Where the symbols take the nodes:
poz x bul
poz m keb
poz v zir
poz s mel
poz r pek
tif m rav
tif v tik
tif s ros
tif r pag
tif h lod
bul x lil
bul m vig
bul v nug
bul s dof
bul r bef
bul h poz
lil x fad
lil m mev
lil v lod
lil s nom
lil r loz
lil h bul
gib x vos
gib m zep
gib v soz
gib s kav
gib r gol
dof x nom
dof m feb
dof v suf
dof s nav
dof r bul
dof h mel
tum x ril
tum m dip
tum v puz
tum s zaf
tum r bog
tum h gik
pog m ran
pog v paz
pog s pag
pog r ros
pog h gud
gik x tum
gik m dut
gik v sok
gik s dar
gik r pof
giz m pep
giz v ran
giz s tus
giz r ruz
giz h fav
kop m ruz
kop v ros
kop s pep
kop r fad
kop h nom
nom x kop
nom m fet
nom v lov
nom s luz
nom r lil
nom h dof
vub m tuk
vub v vaf
vub s las
vub r bom
vub h dek
vez x dum
vez m mak
vez v luz
vez s fip
vez r vuf
vez h puz
zal x feb
zal m mel
zal v nev
zal s vit
zal r keb
zet x fip
zet m gof
zet v bef
zet s suk
zet r puz
zet h seb
fad m kag
fad v tif
fad s kop
fad r teb
fad h lil
nev x rov
nev m duk
nev v rer
nev s gol
nev r kav
gom m vun
gom v sab
gom s bom
gom r las
gom h kad
geg x lak
geg m gez
geg v mel
geg s sok
geg r luv
sok x puz
sok m koz
sok v dud
sok s seb
sok r geg
teb m tus
teb v pag
teb s fad
teb r pep
teb h loz
sez x las
sez m ril
sez v mak
sez s kad
sez r dek
sez h dip
bom m tik
bom v dil
bom s vub
bom r gom
bom h ruf
kom x mak
kom m puz
kom v tof
kom s gof
kom r bod
kom h koz
ril x paz
ril m sez
ril v vez
ril s tet
ril r zus
ril h tum
ruf x bom
ruf m dit
ruf v vel
ruf s dek
ruf r kad
ruf h pir
von x dek
von m bog
von v bod
von s dip
von r pir
von h rer
nug x lod
nug m kup
nug v gaz
nug s suf
nug r niz
nug h zir
dip x sez
dip m tum
dip v kom
dip s led
dip r von
dip h dut
bog x zus
bog m von
bog v lak
bog s tum
bog r gaz
bog h pof
gol x kib
gol m nor
gol v dut
gol s gib
gol r nev
dit x tik
dit m ruf
dit v tiv
dit s zus
dit r tet
dit h gaz
kup x ror
kup m nug
kup v pir
kup s rov
kup r vos
kup h kav
kel m vaf
kel v kop
kel s dum
kel r zoz
kel h vuf
vig x mev
vig m bul
vig v kup
vig s feb
vig r fab
vig h keb
pek x bef
pek m rup
pek v zep
pek s poz
pek r dud
veg x gaz
veg m kiv
veg v luv
veg s pof
veg r dar
dek x vub
dek m zus
dek v viv
dek s sez
dek r ruf
dek h von
rup x fab
rup m pek
rup v gib
rup s keb
rup r vit
keb x vig
keb m poz
keb v kav
keb s zal
keb r rup
kav x kup
kav m zir
kav v kiv
kav s nev
kav r gib
bod x viv
bod m lak
bod v feb
bod s kom
bod r dob
bod h gez
rer x von
rer m pof
rer v gez
rer s dut
rer r kiv
tuk m vub
tuk v kel
tuk s paz
tuk r tik
tuk h zus
zod x zun
zod m lov
zod v dek
zod s nen
zod r ror
zod h rov
tef x gof
tef m seb
tef v rup
tef s zud
tef r koz
fab x dab
fab m bef
fab v vos
fab s vig
fab r tof
fab h rup
tof x fav
tof m nav
tof v kib
tof s fab
tof r feb
tof h vit
dab x tus
dab m loz
dab v dun
dab s mev
dab r fav
dab h fab
vuf x kel
vuf m viv
vuf v nom
vuf s vez
vuf r tiv
vuf h lak
mel x dof
mel m zal
mel v duk
mel s dud
mel r poz
fip x fur
fip m sos
fip v loz
fip s tiv
fip r vez
fip h zet
far m dum
far v giz
far s sab
far r vaf
far h mak
nor x bes
nor m gol
nor v gik
nor s zep
nor r duk
dil m zoz
dil v kag
dil s vaf
dil r sab
dil h vel
zep x niz
zep m gib
zep v dar
zep s zir
zep r nor
pir x ruf
pir m gaz
pir v dob
pir s von
pir r led
pir h kiv
viv x vaf
viv m vuf
viv v fet
viv s mak
viv r vel
viv h bod
dun x lel
dun m nur
dun v kad
dun s ror
dun r nen
dun h vos
zir x nug
zir m kav
zir v veg
zir s duk
zir r zep
mev x kag
mev m lil
mev v ror
mev s fet
mev r dab
mev h vig
niz x nur
niz m vos
niz v zaf
niz s nug
niz r bes
niz h zep
soz x led
soz m dar
soz v tef
soz s kiv
soz r dut
kiv x pir
kiv m veg
kiv v zud
kiv s rer
kiv r soz
tik m bom
tik v zoz
tik s tuk
tik r vun
tik h dit
dar x zaf
dar m soz
dar v seb
dar s veg
dar r gik
ruz m kop
ruz v zun
ruz s giz
ruz r kag
ruz h fet
lov x ros
lov m zod
lov v zus
lov s gud
lov r lod
lov h suf
fet x ruz
fet m nom
fet v zod
fet s fav
fet r mev
fet h feb
puz x vez
puz m kom
puz v nav
puz s zet
puz r lak
puz h sok
sos x sab
sos m fip
sos v dab
sos s vel
sos r mak
sos h gof
kag m fad
kag v rav
kag s ruz
kag r tus
kag h mev
dut x dip
dut m gik
dut v koz
dut s soz
dut r rer
lel m pag
lel v gom
lel s rav
lel r ran
lel h dun
vit x tof
vit m dud
vit v gol
vit s rup
vit r zal
luz x pep
luz m fav
luz v gud
luz s loz
luz r nom
luz h nav
kad x gom
kad m tet
kad v sos
kad s ruf
kad r sez
kad h led
vun m gom
vun v fur
vun s tik
vun r paz
vun h tet
lak x vuf
lak m bod
lak v dof
lak s puz
lak r suk
lak h geg
dob x vel
dob m suk
dob v vig
dob s bod
dob r gof
dob h zud
nen x ran
nen m gud
nen v sez
nen s dun
nen r zod
nen h kib
suk x tiv
suk m dob
suk v bul
suk s lak
suk r zet
suk h luv
paz m las
paz v dum
paz s vun
paz r tuk
paz h ril
zaf x tet
zaf m led
zaf v zet
zaf s gaz
zaf r tum
zaf h dar
ros m zun
ros v tuk
ros s pog
ros r tif
ros h lov
feb x fet
feb m dof
feb v rov
feb s tof
feb r vig
feb h zal
pof x bog
pof m rer
pof v geg
pof s gik
pof r veg
pag m lel
pag v vun
pag s tif
pag r pog
pag h nur
bes x gud
bes m kib
bes v tum
bes s niz
bes r suf
bes h nor
gof x sos
gof m zet
gof v fab
gof s dob
gof r kom
gof h tef
tiv x zoz
tiv m vel
tiv v lil
tiv s vuf
tiv r fip
tiv h suk
loz x teb
loz m dab
loz v nur
loz s lil
loz r luz
loz h bef
dum m far
dum v pep
dum s fur
dum r kel
dum h vez
gud x pog
gud m nen
gud v ril
gud s nur
gud r lov
gud h bes
nur x pag
nur m dun
nur v tet
nur s lod
nur r gud
nur h niz
luv x suk
luv m zud
luv v poz
luv s geg
luv r seb
ror x rav
ror m lod
ror v ruf
ror s zod
ror r dun
ror h kup
rav m tif
rav v bom
rav s zun
rav r lel
rav h ror
suf x lov
suf m rov
suf v bog
suf s bes
suf r nug
suf h duk
tus m teb
tus v lel
tus s kag
tus r giz
tus h dab
koz x kom
koz m sok
koz v vit
koz s tef
koz r gez
vaf m kel
vaf v ruz
vaf s far
vaf r dil
vaf h viv
gaz x dit
gaz m pir
gaz v suk
gaz s bog
gaz r zaf
gaz h veg
zus x tuk
zus m dek
zus v vuf
zus s ril
zus r dit
zus h bog
gez x bod
gez m geg
gez v zal
gez s koz
gez r zud
lod x tif
lod m ror
lod v dit
lod s lov
lod r nur
lod h nug
sab m fur
sab v tus
sab s dil
sab r far
sab h sos
mak x far
mak m vez
mak v fav
mak s sos
mak r viv
mak h kom
fur m sab
fur v teb
fur s zoz
fur r dum
fur h fip
las m paz
las v far
las s gom
las r vub
las h sez
kib x nen
kib m bes
kib v dip
kib s vos
kib r rov
kib h gol
vel x dil
vel m tiv
vel v mev
vel s viv
vel r sos
vel h dob
zun m ros
zun v vub
zun s ran
zun r rav
zun h zod
fav x giz
fav m luz
fav v nen
fav s dab
fav r fet
fav h tof
dud x nav
dud m vit
dud v nor
dud s pek
dud r mel
nav x luz
nav m tof
nav v bes
nav s bef
nav r dof
nav h dud
tet x vun
tet m kad
tet v fip
tet s dit
tet r ril
tet h zaf
zud x dob
zud m luv
zud v keb
zud s gez
zud r tef
vos x dun
vos m niz
vos v led
vos s kup
vos r kib
vos h gib
bef x loz
bef m fab
bef v niz
bef s bul
bef r nav
bef h pek
led x kad
led m zaf
led v gof
led s pir
led r dip
led h soz
ran m pog
ran v las
ran s lel
ran r zun
ran h nen
zoz m dil
zoz v fad
zoz s kel
zoz r fur
zoz h tiv
rov x zod
rov m suf
rov v von
rov s kib
rov r kup
rov h nev
duk x suf
duk m nev
duk v pof
duk s nor
duk r zir
pep m giz
pep v pog
pep s teb
pep r kop
pep h luz
seb x zet
seb m tef
seb v pek
seb s luv
seb r sok

The rows follow the links: the fewer symbols apart two nodes are, the more alike their rows tend to be.

Some nodes and rows for them; each showing differs a little:
kop [ -59,  -72, -241,   21,  -96,  -44,   18, -123,   37,  151,   67,  -59,  -48,   69,  115,  123,    8,  -89,  127, -137,  178,   85,  -70,  122,  -13, -130, -114,  128, -172,  100,   54,   15,  186,   38,   82,  -63,   56, -112,   -9,  110,   73]
lod [  24,   90,  -32,   31,   60,  -41,   45,   89,   -1,  115,    6, -142,  -81, -174,  -18, -126,   40,   -1,  115, -123,  371,  -82,  158, -106,  -33,  -88,   12,   30, -107,  126,  -59, -106,  179,   25,   46,  188,  -97,    5,   58,  -45,   66]
paz [  35,    8,   77,  -83,  -82, -194,   77,  -87,  -57,  -66, -114, -155, -217, -102,   59,   -9,   -8,  -67,   42,  115,  -93,  292,   -1,  184,   29,  -62,    3,  -30,  -15,   49,  -59, -242,   84,   71,  113,  112,   49,   61,   45,   83,   68]
gik [ -63,   51,  -26,  -29,  -98,  -77,   94,    0,   12,  -88, -185,  -92,  -76,  -98,   77,   22,   51,  -84, -109,  114,  -65,  202,   86,  -21,   47,  -14,  144,  -78,   39,  118, -137, -253, -247,   76,   51,   92,   86,   40,  194,   54,  -25]
mak [   6,   12,  196, -194, -152,  -23,  -85,  -31,   35,  -15,  -25,   97,   56,  138,   19,  110,  -62,   99,    1,  142, -256,  103, -173,  177,    6,   71,  -50,  -81,  195, -166,   34,  127,  -52,  -12,  -21,  -87,   73,   59, -122,   79,   -1]
dil [  77,   52,  136,    4,   23,   -9,  -42,   36,   47,  103,  103,   39,   44,   86,  -27,  -38, -153,    3,  192,   57, -159, -169,  -88,  244,  -46,    7, -121,   75,  100,  -69,   55,  204,   44,   11,   16,  -64, -178,  -14, -225, -115,   18]
nug [ -28,   87,  -72,   58,   16,    3,   26,  118,   16,  109,  -31, -108,  -31, -142,  -15, -123,   65,  -10,   40, -154,  379,  -79,  158, -176,  -12,  -93,   45,   47,  -60,  142,  -53,  -93,   41,   24,    3,  188, -122,   -1,   91,  -92,   25]
tef [  33,  -26,   28,  117,   21,   79,  -47,   10,  -27, -124,   18,  286,   64,   60,  -41,  -64,  -61,   12,  -58,   53, -324, -119,  -67,  -47,   31,  135,  132,  -52,  100, -112,   42,  134, -221,  -53,  -68, -154,  -46,   80,    8, -104, -117]
far [  14,  -19,  164, -133, -124,  -56,  -65,  -57,   -5,    1,   15,   76,  -19,  144,    1,  112,  -80,   65,   41,  182, -288,  131, -168,  225,    6,   41,  -75,   -7,  163, -160,   -6,   52,   48,  -10,   14,  -81,   54,   54, -196,   67,   34]
zun [  60, -115,  123,  -83,  172,  107,   -4,  -22,  -30,    5,  171, -281,   99,   81,  -74,  177,   15,   67,  -29,   33,  112,  -30,  121,  146,  -90,   45, -172,   80,  -18,  -82,   23,  -22,  206,  -51,   59,  -79,   83, -125, -153,  140,   59]
tus [  77, -117,   22,  107,   18,   38,  -89,  -64,  -82,   17,  163,  217,  -36,  119, -119,   15,  -62,   70,   84,   14,  -78,  -71,  -80,  -29,   15,   25,  -58,  -12,   18, -276,  145,   62,  286, -103,  -35,  -82,   22,   24, -257,  -28,  -30]
tiv [ -18,  179, -105,    7,  -96, -160,   69,   11,   75,  154,  -72,  122,  -46,  -88,   80, -135,  -82,  -49,  259, -138,   58,  -45,  -99,  135,    8,  -91,   23,   30,  -98,  204,    2,  139,   -2,  102,   61,   65, -200,   50,   56, -146,   77]
vit [-124,  -73,   23,   -5, -165,  136,  -89,   59,   30,   16,   66,  171,   58,  196,   -2,  182,   39,   10, -190,  130,  -69,   37,  -51, -157,   58,   19,   22,  -30,  154, -153,   -4,    9, -171,  -30,  -79,  -78,  170,  -36, -133,  123, -112]
kom [ -49,   55,  130, -184, -158,   34,  -82,    3,   47,  -32,  -32,  169,   97,  143,   24,  120,  -48,   73,  -97,  164, -250,   99, -192,   71,   40,   59,    9, -122,  166, -140,  -15,  107, -203,   -7,  -71, -112,   58,   40,  -66,   66,  -41]
koz [ -72,  -16,  101,  -48, -135,   64,  -38,   11,   72,  -49,  -20,  163,   62,  165,   33,  108,  -36,   27, -131,  201, -263,   39, -111,   12,   47,   72,   33,  -59,  190,  -95,  -38,   66, -330,   17,   -8,  -96,   97,   37,  -48,   23, -104]
nav [-145,  -30, -231,  -41, -313,  -29,  -32,  -78,   54,   74,  -84,  161, -112,   80,  123,   86,   93,  -29,  -65,  -66,  142,  199, -119, -165,   85, -104,   93,  -45,   11,    1,    6, -117,   -2,   10,  -31,   57,  150,  -16,   78,  121,   -2]
gib [  50,  -92,   61,  144,  151,  171,  -12,   88,  -88, -126,   94,   79,   -7,    4, -122,   -8,   54,   46, -184,   85,  -16, -188,  128, -270,   29,  130,   77,  -83,   70, -164,  -12,  -86,  -46, -125, -101,  -20,   26,   27,  -38,  -19, -143]
zir [ -71,   27, -113,  153,   52,   32,   78,  153,   46,   91,    7,  -39,  -72, -108,   29,  -89,   72,  -94,  -27,  -67,  291, -125,  225, -220,   17,  -74,   58,   67,  -69,  202,  -70, -122,  -97,   75,   -5,  154,  -71,  -63,   88,  -90,  -66]
dab [  43,  -86,   18,   60,   21,   73, -106,  -26,  -61,   15,   87,  265,   -3,  157, -137,   -3,  -45,  135,    6,  -39,  -60,  -92,  -97, -180,   24,   76,   -5,  -33,   42, -302,  135,  130,  212, -146,  -79,  -85,   29,   66, -177,  -18,  -39]
lil [ -58,   44, -169,   68, -119,  -61,  -27,   21,   60,  245,   44,   96,  -77,  -23,   38,  -79,  -14,    2,  218, -210,  279,  -59,  -61,  -70,   43, -135,   -4,   68,  -79,  113,   45,   81,  149,   36,    7,  121, -111,  -10,  -19,  -91,   72]
fip [  41,   78, -130,   74,  -54, -178,   15, -151,  -38,  -45, -143,  238, -159,  -71,   59, -161,  -37,  -20,  153, -102, -195,  104, -194,   25,   87,  -34,   90,  -78, -115,   40,   95,   68,  101,    8,   25,    0,  -74,  193,  127, -140,   20]
loz [   7,  -14, -226,  132, -105,  -78,    4, -123,  -78,   71,   -8,  247, -195,  -18,    5, -102,   28,  -20,   84, -203,   68,   40, -112, -170,   64,  -78,   57,  -30, -136,  -42,  127,  -16,  257,  -43,   -6,   38,   16,   97,   37,  -22,    8]
luz [-119,   -3, -160,  -55, -284, -100,  -24, -118,   19,  116,  -69,   95, -168,   81,   95,   76,   42,  -18,   42,  -71,  150,  254, -143,  -72,   75, -114,   45,  -39,  -30,  -49,   22, -114,  160,   -1,   39,   84,  180,   -3,    2,  118,   45]
tet [ 129,   67,   12,   40,   91, -209,   74,  -94, -125, -170, -149,    9, -173, -232,    0, -210,  -17,  -27,   37,  -63, -113,   76,   22,    4,   13,    2,   99, -107, -123,   41,    7, -117,  138,   13,   74,  107,  -91,  191,  155, -116,   19]
fur [  64,   -2, -137,  128,  -27, -212,   24, -170,  -80,   -6,  -48,  196, -240,  -27,   67, -127,  -75,  -83,  187,  -91, -173,  115, -122,  119,   51,  -34,   52,  -16, -107,   -9,   84,    3,  125,   11,   79,  -17,  -99,  139,   26, -123,   30]
vaf [  28,  -37,   60,  -98,   28,  -26,  -57,  -75,   45,   22,  100,  -68,  151,  150,   31,  127,  -85,    0,   82,   37, -195,   -1, -139,  344,  -67,   41, -186,   98,   14,   -9,   53,  234,   10,   27,   34, -180,   -4,  -71, -119,   39,   40]
zet [  27,   74, -163,  109,  -81, -126,   19, -145,  -27,  -60, -157,  275, -113,  -82,   55, -167,  -21,  -45,   90, -119, -175,   77, -105,  -62,   64,  -27,  162,  -88, -138,   26,   67,   53,  -75,  -36,    1,   16,  -56,  144,  168, -117,  -10]
suk [ -11,  153, -151,   32,  -92, -133,   11,   36,   89,  105,  -80,  119,   18,  -99,   87, -146,  -47,  -57,  155, -160,   32,  -41,  -90,   32,    7,  -52,   43,   28,  -37,  220,   -4,  164, -161,   99,   -3,   83, -207,   44,  134, -190,   43]
mev [ -16,   23,   59,   19,  -14,   96,  -90,  126,   59,  165,  144,   93,  111,  119, -103,  -26,  -60,   92,  134,  -69,  162, -221,  -66,  -57,  -24,   13,  -73,   67,   81, -128,   71,  226,  128,  -76,  -55,  -44, -107,  -34, -238,  -99,   22]

Each walk starts at a row. The symbols on each line, taken left to right, move it on to the next node.
Each answer is a row, close to the row of the node it stands for.
new walk
[  50,   22, -113,  135,   60,    1,   74,  -10, -136,  -82,  -67,   52, -161, -179,  -30, -163,   93,   17,  -75, -123,  143,   34,  112, -303,   50,  -11,  143,  -72, -124,   -7,    3, -195,  100,  -65,  -37,  139,   35,  103,  178,  -26,  -53]
m x h x
[ 116,  -70,  170,   26,  186,  110,  -62,   29, -137, -112,   73,    2,  -44,  -26, -167,  -64,   17,  118,  -99,   54,   10,  -99,   69, -156,   -6,   84,  -13,  -57,   32, -271,   52,  -70,  260, -170,  -69,   23,   35,   81, -107,    4,  -35]
h m v
[  87,   93,   -9,   69,   98, -112,   65,  -52,  -95, -183, -181,   23, -119, -235,  -19, -218,   38,  -12,  -12,  -41,  -87,   86,   73, -102,   25,   21,  139,  -86, -103,   67,  -11, -128,  -21,  -24,   -8,  101,  -88,  168,  236, -100,  -37]
new walk
[  20,   44,  -89,  158,   82,  -28,   96,  -38,  -87, -183, -147,   78, -108, -172,   27, -178,   24, -100,  -45,   -3, -131,   27,   87, -101,   49,   49,  190,  -63,  -61,  121,  -35, -168, -156,   30,   16,   73,  -58,  104,  219,  -96,  -95]
s x m
[  64,  126,  255,  -56,  186,   73,    1,  215,   54,  -61,    2,  -91,  182, -111,  -96, -102,  -93,   89,  -29,   71,  -44, -217,  115,   47,  -67,   89,  -19,   -5,  114,    5,  -74,  132, -139,   -8,  -27,   31, -166,   13,  -36, -139,    2]
m v v h m s r
[ -86,   -5,  -47,   84,   30,  185,  -66,  177,   62,  177,  158,  138,  115,  110,  -52,    6,   13,   14,  -24,   25,   94, -281,   50, -142,  -35,   -8,   -6,   65,  128,  -36,    9,  164, -150,  -38, -118,  -67,  -93,  -87, -139,  -84,  -62]
new walk
[ -18,  155,  -22,  111,   66,  -37,   81,  103,   38,    9, -109,  -71,  -11, -186,   40, -135,   -1, -127,   17,  -33,   56,  -89,  126,  -22,  -49,  -52,   96,   32,  -15,  262, -122,  -73, -257,   82,   20,  120, -186,   -9,  188, -145,  -23]
s v s v v
[-137,  -65,  -88,   38,  -86,   67,   36,   29,  -13,    1,  -57,  -51, -133,  -21,   66,   52,  146,  -66, -165,   64,  134,  179,  121, -190,   64,  -38,  137,  -51,   -3,   77, -112, -298, -123,   19,    2,  124,  165,  -18,  131,  115,  -55]
r s v v x v s
[   0,  -12, -247,  168,  -90,  -27,  -11,  -79,  -64,   59,  -27,  296, -134,  -37,   51,  -54,   40,    8,   25, -186,   84,    5,  -66, -257,  116,  -44,  117,  -45, -134,   -7,  122,  -47,   79,  -52,  -32,   38,   22,   71,   87,  -69,  -29]
new walk
[  49,   44,  342, -233,   15,    7,  -18,   38,  -47, -140,  -76, -126,   56,    9,  -41,   45,  -16,   97, -109,  226, -180,  117,   -8,  142,   -4,   92,  -17,  -92,  160, -155,  -97,  -65,  -18,   -5,    3,    9,   48,   86,  -64,   74,    9]
s h s r s h
[  49,   50,  190,    9,  142,  111,   44,  194,   70,  -50,   10,  -71,  163,  -61,  -83,  -99,  -63,   18,  -37,   93,  -70, -244,  183,   -6,  -59,   67,   -9,   26,  136,   35, -123,   45, -271,   23,  -31,   -6, -167,   13,  -35, -138,  -71]
v x v v s s
[ -29,  -50,  191, -145,  -45,  122,  -46,   83,  -17,  -59,   36,  -89,   29,   87,  -60,  106,   76,  107, -210,  159,   68,   35,   72, -172,    0,   71,  -23,  -80,  133, -206,  -72, -122,    1, -103,  -68,   63,  174,  -13,  -76,  161,  -56]
new walk
[  40,  -83,  -91,    5,   79,  -65,   62,  -92,  -37,   18,   56, -279,  -63,  -34,   37,   94,   59,  -58,   53,  -83,  242,  110,   99,  107,  -48, -117, -105,   96, -164,  125,   35, -134,  227,   41,  112,   20,   73, -128,   50,  133,   85]
m h r m s
[ -12,  -35, -118,  -62,   66,  -34,   55,  -84,   -8,   18,   -9, -280,   14,  -64,   66,   72,  138,  -31,   -2, -126,  301,  127,  113,   15,  -10,  -70,  -59,   76, -191,  152,   -7, -108,  202,  -14,   59,   67,   95, -134,  106,  126,   96]
x s v s
[ 167,   26,   11,  108,  121, -218,   82, -122, -134, -132,  -92,  -27, -242, -162,  -20, -191,  -11,  -37,  127,   -5, -124,  106,   35,  100,   42,    9,   43,  -42, -144,   38,   40, -215,  192,    8,   82,  100,  -78,  108,   51,  -93,   43]
new walk
[-103,   53, -232,   85, -120,   32,  -14,   65,   83,  242,  -13,  141,  -16,  -27,   57,  -78,   41,  -44,  129, -169,  300, -118,  -10, -156,   15, -108,   23,   69,  -91,  123,   29,   78,  -22,   36,  -37,   96, -110,  -31,   33,  -84,   10]
h m x r
[  -1, -103,   -1,   96,   14,  133, -104,   32,  -76,  -22,   96,  291,   52,  104, -103,   -3,   -5,  122, -119,   -7,  -43, -157,  -52, -235,   51,   54,   37,  -54,   62, -256,  108,  159,   75, -152, -135, -102,   68,   31, -125,  -41, -102]
r x v m v h
[ -40,  136,    1, -125, -115, -124,   58,  -15,  -16, -114, -221,  -82, -111, -120,   78,  -19,   52,  -35,  -87,   71,  -43,  236,    3,  -12,   28,  -38,  123,  -93,   -8,  106,  -99, -196, -116,   86,   37,  142,   70,   85,  216,   77,   23]
new walk
[ -20,    9,  206, -109,   33,   70,   -6,   89,   -1, -163,  -70,  -70,   65,   16,  -12,   77,   17,   38, -227,  251, -191,   30,   55,   -2,  -31,  101,   52, -111,  193,  -50,  -90, -107, -289,   -4,  -31,    3,   83,   23,   11,   42,  -82]
m m v s m r
[-138,   31, -146,   30, -228,  -94,   32,  -61,   87,    6, -144,  176,  -92,   10,  114,   22,   11, -111,  -34,   57, -176,  202,  -88,    6,   89,  -69,  146,  -55,   40,  130,  -73,  -87, -285,   90,   15,   36,   62,   44,  175,   51,  -73]
v m s v m
[ -16,  -22, -145,  201,   57,    9,   59,   16,  -87,  -88,  -36,   97, -142, -108,  -18,  -96,   86,  -44, -102,  -51,   93,  -22,  143, -307,   79,   -2,  158,  -65,  -88,   53,  -29, -248,  -12,  -34,   -7,   78,   25,   46,  140,  -26, -100]
new walk
[  -7, -112,  -71,  165,   38,  184,  -83,   21,  -46,  -16,  121,  293,   17,  136,  -87,    4,   -2,   36, -122,   40,  -80, -166,   13, -296,   40,  105,   43,  -42,   66, -192,   62,   59,  -61, -103, -106,  -91,   51,   25,  -95,  -55, -138]
x v m s m r
[  86,  -52,  148,   57,  160,  133,  -48,   55, -117, -159,   75,   77,   16,  -19, -154,  -59,   41,  123, -168,   48,   16, -151,  107, -272,   19,  112,   66,  -82,   37, -209,   29,  -38,   97, -162, -123,    7,   58,   54,  -52,  -16,  -94]
h v s x r
[ 143,   47,  225,  -14,  212,   53,  -21,   32, -101, -232,  -47,   47,   49, -100, -137, -138,  -29,   89, -114,  116, -240,  -95,   51,  -48,  -10,  176,   87, -131,   60, -176,   -9,   46,  -53, -109,  -99,  -15,  -54,  106,   26,  -75,  -80]
new walk
[ 188,   37,  250,  -23,  181,   -6,    8,  -13, -118, -218,  -46,   21,   -1,  -91, -147, -108,  -49,  109,  -40,   94, -235,  -86,   41,   53,  -20,  144,  -14, -103,   36, -199,   40,   15,  104,  -82,   -8,  -16,  -63,  138,  -45,  -85,  -42]
s s m x h s
[   6,   76,   58, -139,  -98, -194,   66,  -95,  -30,  -71, -196, -131, -153, -143,   77,  -30,    9,  -48,    6,   78,  -46,  266,   -6,   99,   25,  -45,   66, -114,  -22,   65,  -99, -213,    4,   56,   82,  136,   46,  125,  135,   70,   98]
x s m s h m
[  52,  134,   32,  -23,   54, -128,   96,   33,  -13,    3, -100, -153,  -62, -231,   36, -212,  -34,  -52,  180,  -84,  124,  -52,   72,  125,  -27,  -62,   42,   -3, -104,  220,  -62,  -21,   38,   52,   65,  172, -239,   74,  111, -169,  112]
